Here is a tiny trained network, its code and every weight. The questions are about switching its units off for an input and a target symbol, where a switched-off unit gives its printed mean instead of its output.

import numpy as np


def w(rows, s, z=0):
    codes = np.array(rows[::2]) - 128.0
    scale = np.full(codes.shape[1], s)
    scale[-1] = z or s
    return codes * scale


def f(y):
    return np.maximum(y, 0)


def softmax(a):
    e = np.exp(a - a.max(-1, keepdims=True))
    return e / e.sum(-1, keepdims=True)


def log_softmax(a):
    a = a - a.max(-1, keepdims=True)
    return a - np.log(np.exp(a).sum(-1, keepdims=True))


def net(x, mask):
    ids = ['βδζηλμξσ'.index(c) for c in x.split()]
    T = len(ids)
    res = E[ids] + P[:T]
    u = 0
    for l in range(2):
        r = res
        for j in range(2):
            rows = slice(2 * j, 2 * j + 2)
            q, k, v = (r @ M[l][rows].T for M in (Q, K, V))
            z = softmax(np.where(np.tri(T) > 0, q @ k.T / 2**0.5, -1e9)) @ v
            o = O[l][rows]
            res = res + np.where(mask[u + j], z, o[:, -1]) @ o[:, :-1]
        u += 2
        y = f(res @ A[l][:, :-1].T + A[l][:, -1])
        res = res + np.where(mask[u : u + 16], y, B[l][:, -1]) @ B[l][:, :-1]
        u += 16
    return log_softmax(res[-1] @ U[:, :-1].T + U[:, -1])


Q, K, V, O, A, B = {}, {}, {}, {}, {}, {}
E = w([
[135,152,176],'β',
[203,249,26],'δ',
[217,108,142],'ζ',
[181,6,49],'η',
[117,18,97],'λ',
[144,82,116],'μ',
[93,150,173],'ξ',
[213,144,163],'σ',
],0.014)
P = w([
[112,129,203],'0',
[252,1,117],'1',
[249,3,112],'2',
[238,20,115],'3',
[98,145,131],'4',
[111,151,128],'5',
[118,150,126],'6',
[122,156,127],'7',
],0.0099)
Q[0] = w([
[117,2,83],'0.h0',
[168,184,234],'0.h0',
[135,225,141],'0.h1',
[238,4,73],'0.h1',
],0.0092)
K[0] = w([
[180,174,78],'0.h0',
[103,93,195],'0.h0',
[104,55,49],'0.h1',
[172,250,134],'0.h1',
],0.013)
V[0] = w([
[168,248,5],'0.h0',
[3,70,83],'0.h0',
[105,40,122],'0.h1',
[98,158,202],'0.h1',
],0.0059)
O[0] = w([
[63,40,1,4],'0.h0',
[103,94,127,2],'0.h0',
[193,21,90,180],'0.h1',
[51,154,211,69],'0.h1',
],0.0058,0.003)
A[0] = w([
[123,200,161,255],'0.n0',
[181,192,110,181],'0.n1',
[68,88,215,152],'0.n2',
[11,187,145,58],'0.n3',
[114,194,160,103],'0.n4',
[30,177,121,102],'0.n5',
[69,93,44,16],'0.n6',
[60,123,59,70],'0.n7',
[122,84,64,151],'0.n8',
[149,96,184,137],'0.n9',
[155,85,105,131],'0.n10',
[214,174,107,129],'0.n11',
[52,156,61,116],'0.n12',
[115,158,163,100],'0.n13',
[57,69,79,65],'0.n14',
[29,159,174,34],'0.n15',
],0.011,0.006)
B[0] = w([
[153,124,10,211],'0.n0',
[106,102,70,224],'0.n1',
[141,75,173,185],'0.n2',
[50,118,111,134],'0.n3',
[123,121,76,144],'0.n4',
[113,171,135,134],'0.n5',
[149,63,124,171],'0.n6',
[172,89,111,161],'0.n7',
[124,187,94,246],'0.n8',
[171,147,127,247],'0.n9',
[130,199,172,254],'0.n10',
[103,133,84,253],'0.n11',
[214,176,154,155],'0.n12',
[127,154,89,138],'0.n13',
[123,55,49,178],'0.n14',
[2,137,87,135],'0.n15',
],0.0085,0.0059)
Q[1] = w([
[107,180,65],'1.h0',
[4,120,103],'1.h0',
[130,99,117],'1.h1',
[68,123,106],'1.h1',
],0.011)
K[1] = w([
[168,99,87],'1.h0',
[134,31,179],'1.h0',
[117,109,99],'1.h1',
[245,150,102],'1.h1',
],0.012)
V[1] = w([
[138,104,190],'1.h0',
[249,89,140],'1.h0',
[140,74,205],'1.h1',
[86,62,154],'1.h1',
],0.011)
O[1] = w([
[153,1,76,50],'1.h0',
[64,35,180,247],'1.h0',
[79,141,74,120],'1.h1',
[65,166,52,106],'1.h1',
],0.0096,0.012)
A[1] = w([
[122,175,195,2],'1.n0',
[123,167,251,205],'1.n1',
[167,105,105,187],'1.n2',
[162,83,176,27],'1.n3',
[127,177,191,6],'1.n4',
[37,114,82,119],'1.n5',
[9,89,162,171],'1.n6',
[150,140,176,34],'1.n7',
[163,109,100,150],'1.n8',
[175,164,50,35],'1.n9',
[83,106,106,25],'1.n10',
[130,193,133,128],'1.n11',
[134,131,58,122],'1.n12',
[137,215,146,113],'1.n13',
[120,147,103,180],'1.n14',
[131,81,91,165],'1.n15',
],0.013,0.0096)
B[1] = w([
[94,17,125,147],'1.n0',
[44,209,101,215],'1.n1',
[60,153,118,193],'1.n2',
[93,153,203,159],'1.n3',
[132,29,109,151],'1.n4',
[114,219,139,177],'1.n5',
[188,147,79,248],'1.n6',
[229,121,1,141],'1.n7',
[95,121,143,165],'1.n8',
[76,137,21,166],'1.n9',
[48,248,89,143],'1.n10',
[153,94,166,185],'1.n11',
[138,73,129,147],'1.n12',
[197,89,185,206],'1.n13',
[156,81,135,155],'1.n14',
[142,86,125,210],'1.n15',
],0.0098,0.014)
U = w([
[184,115,98,86],'β',
[53,127,187,218],'δ',
[152,121,200,3],'ζ',
[116,5,124,63],'η',
[101,79,192,69],'λ',
[76,127,39,233],'μ',
[74,230,133,176],'ξ',
[150,169,159,176],'σ',
],0.011,0.0036)

Each question gives the input, a string of symbols that net reads in full, and the target symbol t.
The units are the heads (2 rows each of Q, K, V and O) and the neurons (one row each of A and B). Each row of codes is followed by its name. A weight is (code - 128) times the scale printed after its matrix; where a second scale follows, it is the last column's (O, A, B and U).
mask holds one flag per unit, layer by layer, with each layer's heads first. A switched-off unit (its flag False) gives its mean, the last column of its rows in O or B, instead of its output. The means were averaged over made-up inputs and are rounded, as every weight is.
A unit's drop is (log p(t) with every unit on - log p(t) with that unit switched off) / (log p(t) with every unit on - log p(t) with every unit switched off).
The circuit of an input: a set's keep is (log p(t) with only the set's units on - log p(t) with every unit switched off) / (log p(t) with every unit on - log p(t) with every unit switched off). Starting from the 12 units with the biggest drops (on a tie, the unit counted first), units are removed one at a time, each time the one whose removal leaves the highest keep (on an exact tie, the one counted first), for as long as the keep stays at least 0.8.
circuit, biggest first: the units of the circuit, biggest drop first
unit that matters most: the unit with the biggest drop
k most important neurons: the k neurons with the biggest drops, biggest first
top k neurons in layer l: the k neurons of layer l with the biggest drops, biggest first
input η λ σ, target λ: circuit, biggest first -> 1.h0, 1.n3
input μ ξ λ σ, target η: unit that matters most -> 1.h0
input λ ζ β μ, target μ: circuit, biggest first -> 1.h1, 1.n13
input β β ξ μ, target σ: circuit, biggest first -> 0.n0, 1.h0, 0.h1, 0.n15
input β σ μ, target σ: circuit, biggest first -> 1.h0, 0.n0, 0.h1, 0.n15
input σ μ σ, target ξ: circuit, biggest first -> 1.n1, 1.n13, 0.h1
input μ λ δ η, target μ: circuit, biggest first -> 0.h0, 0.n8
input λ μ μ λ ξ β, target η: circuit, biggest first -> 1.h0, 0.n10, 0.h1
input λ μ μ ζ, target μ: circuit, biggest first -> 1.h1, 0.n2, 1.n13
input ξ λ λ β, target β: top 2 neurons in layer 1 -> 1.n13, 1.n9
input δ λ λ μ, target ξ: circuit, biggest first -> 1.h0, 0.h1
input μ λ μ λ η ζ ξ, target μ: top 2 neurons in layer 1 -> 1.n13, 1.n11
input β η δ β λ σ λ, target η: top 3 neurons in layer 0 -> 0.n14, 0.n6, 0.n9
input λ μ μ η, target μ: unit that matters most -> 1.h1
input μ σ ξ ζ, target η: top 2 neurons in layer 1 -> 1.n1, 1.n5
input λ β λ μ η ξ δ ζ, target ζ: circuit, biggest first -> 1.n13, 1.h0, 1.n11, 0.n11
input λ ζ ξ, target μ: top 2 neurons in layer 1 -> 1.n6, 1.n13
input μ σ ζ, target η: circuit, biggest first -> 1.h0, 0.n2
input δ μ μ μ δ δ, target β: 4 most important neurons -> 1.n13, 0.n0, 1.n9, 0.n10
input μ λ μ ζ δ μ, target ξ: unit that matters most -> 0.n12
input ξ λ λ ξ, target β: top 3 neurons in layer 1 -> 1.n13, 1.n9, 1.n11
